Each row has a class, written as a number after it.
[ -12   -3 -177   72   42   48  177  373  511 -152  172 -184 -395   53
   23 -663  390  180  162  146  488   77  387 -167  -38 -130  -97    3
  344 -385   67  -15 -366  197  -56 -393  294  118] => 4
[ -91  118 -260   97   54 -254  260  119  614 -173 -159 -143 -312   -5
   54 -594  401  -28  152  225  472 -207  703 -192   27 -131 -124  -97
  304 -279  108 -149 -314  236  -48 -533  333  261] => 6
[ -94  189 -192  139  231  -44  215  139  544 -212  103 -163 -388 -111
   39 -374  360  -12  150  107  393 -147  405 -260 -174 -153   68  -12
  127 -260  221 -101 -399  236  -22 -469  167  305] => 6
[-133  -22  -70   18   45  189   61  420  659    9  118 -279 -633    3
 -118 -706  231  236  250  165  537  141  508 -235  -69 -400    0  118
 -163  -75  395 -113 -197   24   38 -429   72  389] => 7
[-375  -69  160  484 -143  135 -254   47 -148 -246   22 -114  -31 -123
 -120 -259  377  177  -83 -268 -176 -149   28 -209  195  -40  -46  -85
   32  -17  -18 -167 -458 -249   23  177  263  207] => 5
[  43  223 -201  190   16  -46   59  157  508 -217  284 -150 -248  -52
   70 -453  214 -194  202  168  519  -25  198 -157  137  -56   74 -167
   89  -61   64  -15 -399   88   32 -321  196  129] => 9
[ -63 -127  299  202   20  541 -180  -53 -206 -447  279 -119   10  117
  -76 -257  344   40 -238 -452 -352 -137 -203 -150 -142  192  120  -17
   57  -59 -165 -148 -332 -494  -30  147  232   88] => 4
[ -10  344  -93  386  166  161   44  477 -104 -286 -288  216  117 -234
  277  -85 -135 -145  259  -90  130  195  195 -124   41  126  109   33
 -244  311  -28  207 -334  -73 -191  -65 -190 -378] => 2
[-405   74 -649 -108  -19 -184 -297   77 -136 -210  -44   45  405  105
  -91  437    5  318  -79 -116 -327   55 -250 -318  213  261 -180  -57
  702 -120  -15  196 -293  188 -150   80  -34 -799] => 10
[-313   38 -575  109   96 -144 -312  166 -348 -308  -30  115  147    1
 -123  547 -113  498   25   51 -247  126 -224  -64 -290  185 -227  214
  455 -397   93  148   22  192 -269  232  433 -420] => 2
[-271  122 -258  191   57  343  141  414  682 -142  107 -172 -419  105
  -19 -801  381  110  146  111  489  127  354 -443  183 -159  -55  -97
   23 -156  109 -110 -415   10 -114 -487  187  464] => 3
[ -57   57 -261  134   46 -244   23  337  787   13   11 -158 -139   92
   29 -441  451  -92   69  133  201  -76  333 -409  288   16 -176 -160
  128  -24  125   88 -426  108  -32 -350   -4  -81] => 8
[-104  -25 -552 -236 -142 -292 -235  556 -128  110  -77  173  -63  -31
 -249  527  -76  429    1  193 -255  209  -90 -231  309 -262 -397  151
  508 -245  141  246  164  282 -278  362 -168 -387] => 8
[-219  179  -68  446  211   86   68  222 -320 -374 -177  -33   55 -172
  235 -217   -2  -49  176 -251  252  129   84    9  -52   68  283    4
 -117  189  -64   -2 -372   71 -218  101   77 -373] => 4
[  13  119 -240  269   12 -245  207  172  637  -37 -143 -168 -240   40
  206 -516  274   92  252  285  364   41  420 -259  403  -80 -162 -129
  106 -174  -10  -57 -292   11   38 -343  145  160] => 0
[ 134  237   81  416   79  154  150  245 -142 -484  -57    7   24  -93
  282 -307  -16 -244  239 -138  273  170  374   58   24   52  291   28
  -78  164  -86   48 -367 -150 -173  -98  -70 -248] => 1
[-454  101 -586   12  170  136 -673  364 -111 -187   41   68  133   57
 -294  280  135  555  113  -52 -175  392 -449 -186 -325   76 -383  128
  527 -101  230  163  -78    4 -249   53   45 -491] => 11
[-142  138  -83  165  180  250  -11  514 -639 -323 -105  213 -129  -11
   39 -302  -34  -42    9 -399  304  191  319   -9 -222   32  286  166
  -29  198  108   -5 -202 -198 -193  121  -96 -290] => 10
[-591 -145  233  393  107  270 -234  -38 -326 -350   -2 -127   59   73
 -105 -305  267  127 -165 -404 -210   47  183   21 -225  346   53  -56
   -7 -175 -133 -197 -338 -107   35   25  667  148] => 3
[-308  226 -436  113  -44 -207 -187  348 -269 -191 -164  142  181  -95
  -55  571   19  494   17  -76 -346  112 -433 -138  161 -105 -346    0
  487  -65  137  228  -47  175 -275  372 -312 -628] => 8
[-330  130 -630   78   95   -4 -510  213 -235 -258   31  169  274    4
  -81  432  -80  315  126 -114 -354  269 -302 -255 -106   -3 -315  100
  389  -92   39  137  -99   91 -342  154   26 -627] => 8
[-607 -108  -59  285  -19  111 -443  171 -356 -182  -31   -9  -93   14
 -274 -285  353  260   -4 -187  -80  167  294    2 -331   21 -241   34
  261 -314   23 -108 -338  -91  -31  -63  798  106] => 4
[-373  175 -776   68  -48 -179 -369  360 -167  -73 -217  205  178   38
  -43  464  -93  416  153  297  -64  374 -354 -172  152    1 -438   20
  563  -67   36  278  120   66 -357  220 -121 -417] => 1
[ -29 -126 -198  -13 -217  256  -11   71   97 -197    4 -338  -10   52
  365  -64 -104  457  -68   23 -466   -4  274  -52  680   66   78  -41
  452 -216 -137  -17  138  111  119  -19 -231  293] => 1
[-450  103 -488 -183  -14 -117 -177  283 -350 -178  -67   -7  185   26
 -191  642  -90  450  -42 -106 -157  162 -277 -257  366 -191 -133  209
  420 -143   16   41   43  168 -346  307   87 -453] => 3
[-371   -6   77  239 -149  472 -276  200 -142 -443  136 -236 -122  -45
 -269 -266  385  181   26 -234 -123    3 -104 -169   21   32  -96  -20
   73 -161    8 -147 -387 -262  -81  121  369  170] => 1
[-194   95  -49  -55  225  157  176  280  477 -285  100 -165 -284   40
  168 -569  250  227  133   93  289   63  457 -115 -151  -63   27   12
   13 -332   12  -54 -309  162  -82 -495  415  -10] => 5
[-505 -117   66  270   51  106 -271  -64 -305 -449  -47 -168   33  -44
  -99  -73  222  190 -146 -416 -263 -283  212 -112  -18    8   39   41
  102 -119 -122 -269 -270 -143  -37  211  533  201] => 9
[-167  117 -222   60  210  -22  237  -54  654 -483   -2 -279 -242 -110
   27 -436  396  173  165   49  162 -322  560 -159 -143   93   79   38
  173 -217  225 -200 -370    5   50 -595  423  230] => 9
[-222   52  251  317  114  294 -408   44 -354 -354  154  127  161  -11
   66 -203  324 -165 -233 -398 -288 -109 -158 -107   47  321   91 -282
  224  -72 -234  -67 -274 -253  103    7  122  -30] => 4
[-221  -96  118  266  130  159 -150  105 -339 -376   15   34 -256  -80
 -206   -3  483  115 -194 -426 -271 -223   -5  -79 -461  305  -31  -41
  175 -219  140 -104 -291 -265   -4  269  396   72] => 0
[-506   53 -262   28  168 -173  -42  -44  442 -252  105 -287 -220    4
  -83 -535  199  192  309  123  585  -91  459 -183 -156 -280  -22  -18
  122 -189  140 -146 -425  250    3 -427  441  107] => 9
[-510 -175  186  346  104  171 -294   -2 -117 -455    8 -257  -26 -151
  -54 -113  247  225 -100 -476 -358 -140  144  -67 -183   30  -46   74
  -52  -24  -76 -306 -408 -115    9  153  434   79] => 10
[ 219  137 -165  298  204 -189   49  176 -276 -408 -319  161  -50 -214
   45  -97  -11  -59  169 -204   -5  -38  243   64 -169  247   82  117
  -61  243  107  102 -141 -154 -157  177  -86 -228] => 5
[-584 -124  258  141  105  108  -31   -9 -323 -340   40   33   15   71
 -128  -86  522  145 -423 -520 -517 -258   84 -179 -188  202   31   26
  281 -253  -98 -130 -369 -157  -37   88  373 -138] => 4
[-108  100 -309   84  -36   64   17  333  636  -31  -57 -164 -365   72
  -14 -493  313  274  347  401  507  -14  324 -184 -165 -257 -318   -8
  232 -333  249   27 -218  121  -49 -456  270  232] => 1
[ -24  231   30  392  119 -344  140  304 -512 -182 -265  118   97   -3
  333 -167  -38 -120   49 -194  207  102  466    9  189  -87  186    5
   62   91   23   -3 -294   90  -92  -26 -157 -538] => 0
[-291  130  -33  453  153 -161 -221  332 -262 -436 -231  -26  288  -98
  301 -304    3 -281  212 -252  325  252  378   94   81   87  112   23
    2  222  -13  -28 -243  -52  -86 -211  -71 -570] => 9
[-376  143  217   66  142 -100  -57  300 -339 -204 -125  129    0  -64
  106 -204 -137  -35   13 -208  206  328  389 -178  165 -133  106   80
 -118  236 -105  -24 -281  151 -214 -102 -185 -367] => 1
[-224  116 -360   66  -24  263 -176   95  -83 -170  -81 -132   26  206
  234 -243   14  315   34  127  -57    4  219  -75   17   -8  -52  -29
  530 -207 -100   -7  -35   45    5  -41 -152   97] => 10
[-575    3  112  297   18  513 -213  243 -345 -324  -39  -77    3   34
 -272 -470  468  369  -43 -432  -64 -101  -42 -191  -28    8  -28   91
  224  -90   38 -259 -356 -314  -23   87  357   18] => 2
[-131  -36 -159   -5  -45  253  -18  126 -309 -124   -7 -264  -56   97
  185  115  -86  326 -119  -14 -189  155  129   42  342    7  111  -39
  469 -179  -90  -43  173  157  -47  180  -58  286] => 0
[ 202   85   51  441   99  -49  194  386 -109  -90  -94  212  -57 -143
  221 -165 -134 -199  121 -260  147  297  326   44   72   75  265  154
 -353  229   13   98 -180 -101  -80  124 -240 -297] => 8
[-436   36 -648  -23   80  -82 -359  334 -327 -240  -38   87  250  107
 -191  411  -84  418   46 -132 -231  306 -293 -171   63   47 -293  114
  496 -195   29  193   69  210 -358  213  178 -591] => 7
[-532    0  113  260   18  447 -189  260 -295 -362  175  -60 -100   66
 -217 -307  384  342 -280 -600 -349   27   94 -266  -98   70   43   29
  118  -19  -41 -185 -570 -245  -61  201  249  -35] => 7
[-629  188 -610 -231  -50   18 -463  131 -451 -113  -57  141  141   27
 -327  619 -244  648  -32  -30 -250  217 -379 -280   82 -215 -227  132
  522  -24   89   69   45  179 -332  376  -45 -421] => 10
[-243  -42  272  482  -98  407  -35  -68   64 -468   38 -151   30 -175
   26 -156  283   55 -134 -312 -512 -171  -31 -128  125  313   22  -45
  -52 -223 -207 -184 -352 -240  109   47  325  318] => 8
[ 204  424   58  392  186 -175   98  258 -133 -390 -326  118  104 -121
  352 -177  -74   15  257 -135  128   41  508  -24  170   97  218  -41
   -8  179  -27  166 -397  -64  -40 -171  -75 -443] => 0
[-175  272 -100  165   -8  223  255  187   91 -407 -302 -218 -224  177
  313  -12  173  566 -218 -121 -202 -216  407  -67  289   53   70   -7
  619 -177   96 -252  137   -9  -32   96 -218  220] => 3
[  18  345  -21  102    2  352  158  -19   -5 -168  -56 -155 -194  226
  179 -156  196  360 -185 -232 -162 -118  140 -212  252  244  330  -41
  400  157  129  -86 -125 -200   82  180 -504   33] => 11
[-421  407 -750   82   -1  -83 -457   60 -213 -368 -179  148  358 -127
  -50  404   42  365   88   86 -411  -31 -471 -245  203   55 -272   34
  629  -56  130  136   46   48 -243  -51 -143 -407] => 5
[-287   39   43  611  -29  313 -413  -27   11 -346   57   43  235 -114
   64 -288  294   26    9 -288 -470 -213  -81 -230   37  243  -82  -67
  132 -205 -236  -41 -441 -151  107 -115  417   80] => 10
[-561    1 -557 -163   51   -5 -259  250 -225 -295   31 -110  257  124
 -114  491  -93  627 -129  -35 -245  240 -261 -239  121  114  -94  208
  499 -292 -120  105 -108  243 -331  245  287 -507] => 3
[-176  121 -145  239  175  271  276  458  709 -199   56 -161 -292   -4
  181 -620  309   87  143   91  335 -104  342 -291 -184 -109  -35   82
  -16 -213  130  -97 -466  127  -27 -477  207   91] => 9
[-178   21  -33  260  317 -181 -121  267 -311 -242 -280  -32  -10  -40
  113 -358   -4  -98  233 -171  426  173  330  -89  -69   71  226  138
 -140  191  148  -33 -264  -74  -59  -51  -39 -524] => 5
[ 119   98  113  332  272  266  344  520 -293 -218 -152  214  -15 -149
  222 -196  -87  144  153 -205  162  147  133   28 -295   80  161  218
 -418  121  -85  117 -363 -168 -166  190  -37 -290] => 2
[-303   29 -232   67  192 -232  164  179  368 -104  -66 -191 -397  -77
    2 -277  159  275  283   -7  280  110  473 -176 -100 -248 -110  130
   93 -215  226  -67 -356  360  -51 -271  251 -100] => 11
[-196   40  -12  414  374 -202  -39  327 -259 -332 -204  111   95  -95
  166 -343 -102  138  202 -285   87  243  407   84 -188   82  130  113
 -173  214   11   96 -352   66 -121   61  -39 -537] => 5
[ -66   80   62  462  278  112  198  230 -201 -609 -224   47  123 -112
  450 -300   60 -191   30 -416   40   96  400  108 -283  502  336  145
 -122  227  -46  -81 -388 -267  -81 -157   -7 -567] => 1
[ -56   68 -115  260  -23  -76  262  -46  -79 -397 -198 -183  -23  -18
  348   27   87  282 -271  -62 -159 -194  282   47  400  351   63 -204
  524  -28    6 -200   60   52   38  105 -298  316] => 5
[  -5   70 -233  329   72 -349    5   20  823 -237   70 -253 -266   14
   96 -369  348 -170  147   39  297 -135  465 -270  119 -102  -71  -49
    2 -114  126  -91 -286   59  -36 -433  306  209] => 7
[-196  381   49  277  423  231    1  528 -633 -301 -197  309    8 -126
  153 -311   -3 -137   63 -483  212  171  312 -114 -222   -2  324  176
 -134  333   73  -29 -334   -9 -226  -63 -224 -463] => 2
[-205  152 -232  122  -46  573 -145  -12 -210 -413   54 -229   10  -15
  232 -198  -19  282   80 -105  -51  -38  108  -33  200   31  181 -148
  531 -164   36 -139  -37    1   98 -213 -144  307] => 4
[-184   47  221  247  -71  508 -154   54 -233 -290  214  138 -144  -76
   33  -83  367  -23 -306 -354 -388  -19 -243 -161 -176  227   66 -237
  287 -134  -85  -56 -455 -286   32   29  188  -56] => 9
[  38  382  -17  299  114 -165   89  368 -457 -163 -297  446  -95 -198
  136  -83  -27 -192   74 -152  245  212  192  114 -184  115   73   -7
   46  210  104  130 -125   37 -169   12 -216 -470] => 10
[-540  -81  253  362   -1  320 -160  165 -104 -440   12 -178  -10  -81
 -128 -363  485  273 -121 -508 -377  -72  181  -56 -216  231 -160  103
   86 -271  -58 -176 -426 -106   54  -42  475  124] => 8
[-152  351   87  295  230  258 -112  251 -371 -484 -255  284  183 -149
  127 -293   85  -53  120 -416  114  115   70    4 -281  263  170   31
  142  272   78   -3 -255 -227  -64 -158 -330 -604] => 6
[   1  348  -60  438   47  273 -146  279 -185 -420 -202  118   87 -165
  271 -261    1  -18  157 -220   34  195  116   48  -10  261  187  -71
   29  276   84   57 -259 -198  -56 -128 -252 -385] => 11
[ -92   27  -75  439  215 -124   35  335 -198 -178 -267  118 -226 -207
  106 -288    8   86  290  -31  314  153  434  101 -346   43   41  110
 -249  147  201  -32 -227   -6 -127   46  163 -153] => 1
[-191   39 -283  108   47   69   22  241  899 -280  164 -354 -297   39
    2 -487  411  -36  171  124  318   31  310 -295  104   48  -85  -70
   98 -225   97   -9 -355   15   -8 -428  277  234] => 9
[ -19  216 -285  235  -51   28   16  153 -245 -218  -48  -59 -213   35
  226 -117   31  285 -121 -100   42    0  337  -20   59  106  149  -90
  530  -79  163  -41 -113  139   15   54 -238  134] => 0
[-206   54 -405  139  107   33 -215  387 -314 -164  -31  229   46  -14
   54  483  -19  185  -98 -153 -314  251 -473 -178  -61  160 -248  -41
  408 -152  118  153  -26  122 -255  267  -63 -635] => 5
[ -45  323   14  -57   67  459  177  -96 -137 -401   30   55 -251  -60
  433   66   36  401 -394  -46 -360 -229   -3  -14  -56  457  358 -237
  664  -70   81 -153   11  -46  199  -70 -417   64] => 8
[-239    4 -201   30 -113  471 -203   99 -209 -390  161 -423   54  -33
  214 -117  -55  211  -50  -17 -300   58  -10  -32  497   30  135   -8
  341  -53    7 -214  162   34   41  -12 -326  292] => 2
[-333   61 -545  229  -19  -85 -399  276 -213 -299   52  -74  268  -60
  -25  332   18  138  106 -268 -319  282 -239 -200  237  -26 -160   79
  464  -77  132   96 -209  219 -240   72  -78 -719] => 10
[-555 -110   68  244  136  322 -331   39 -273 -300  137   36    9   39
 -333 -350  220  317  -98 -369 -158  -17  -93 -226 -223   82   15   48
  -30 -108 -136  -93 -408 -209  -82  119  614  151] => 0
[ 181  224 -343  367   20   35 -130 -155  104 -382    1 -221  -38  -38
  349  134 -171  223   27  162  -61 -171  145  -14  224  180   85 -179
  321  107    2 -119   88   30  -11  149 -184  511] => 4
[-141   81 -446  226 -180  478   51  245  -17 -302  -17 -249  -76  173
  211 -271   52  259   24   26  119  130  224 -118  224   80  -90  -97
  504 -236 -113 -126 -127   16 -112   70  -85  350] => 10
[-305  -33 -444 -144   85  -86 -190  332 -335   60   -3  158  -64   22
 -258  140  -38  432   91  -11  -42  383  -71 -293 -212 -185 -226  287
  381 -331  154   59 -187  340 -279   41  115 -622] => 0
[-211  312 -594   71 -116  -74 -343  575 -364  -64 -169  324  170   -9
  -29  207   85  215  147   77  -35  330 -133  -75  222    1 -417    0
  612 -152  149  212  136   81 -243  -10  -78 -545] => 2
[-142  345 -459  -23  -46  141  -72  284 -212 -287 -116   96   56   67
 -122  153 -117  498   91  -17  -38  194  -93 -188   71   68  -50  172
  549 -140  162   42  -97   79 -200   42   20 -558] => 0
[-229  183  -68  428  114 -417  214  332 -275 -306 -456  210  209 -155
  368 -251   -2    4   10 -275  -15   47  480    1  362  153  138   16
  143  336  -38   58 -256   32  -70  -55 -329 -679] => 7
[-473 -237  192  125    4  385 -230  263 -341 -308   32  -98 -114    6
 -236 -372  359  233  -92 -417 -169   36  204  -74 -162 -120 -103  118
  242 -226  -56 -102 -283 -116 -119   45  459  157] => 5
[-439  151 -330 -313  -28  132  -59  178 -349 -242 -164  165  209   21
 -138  414  -38  548 -182 -122 -512  -18 -330 -266   71   56 -127  167
  592 -102   67   76  -15   82 -223  159 -153 -708] => 6
[-434  118  -11  412   24  477 -295  156 -255 -455  -15   31  -35 -138
 -156 -263  229  187   14 -323 -277 -138   61 -198 -185  -44   20   96
  -59  -10  -35 -163 -452 -291 -117   87  417  171] => 11
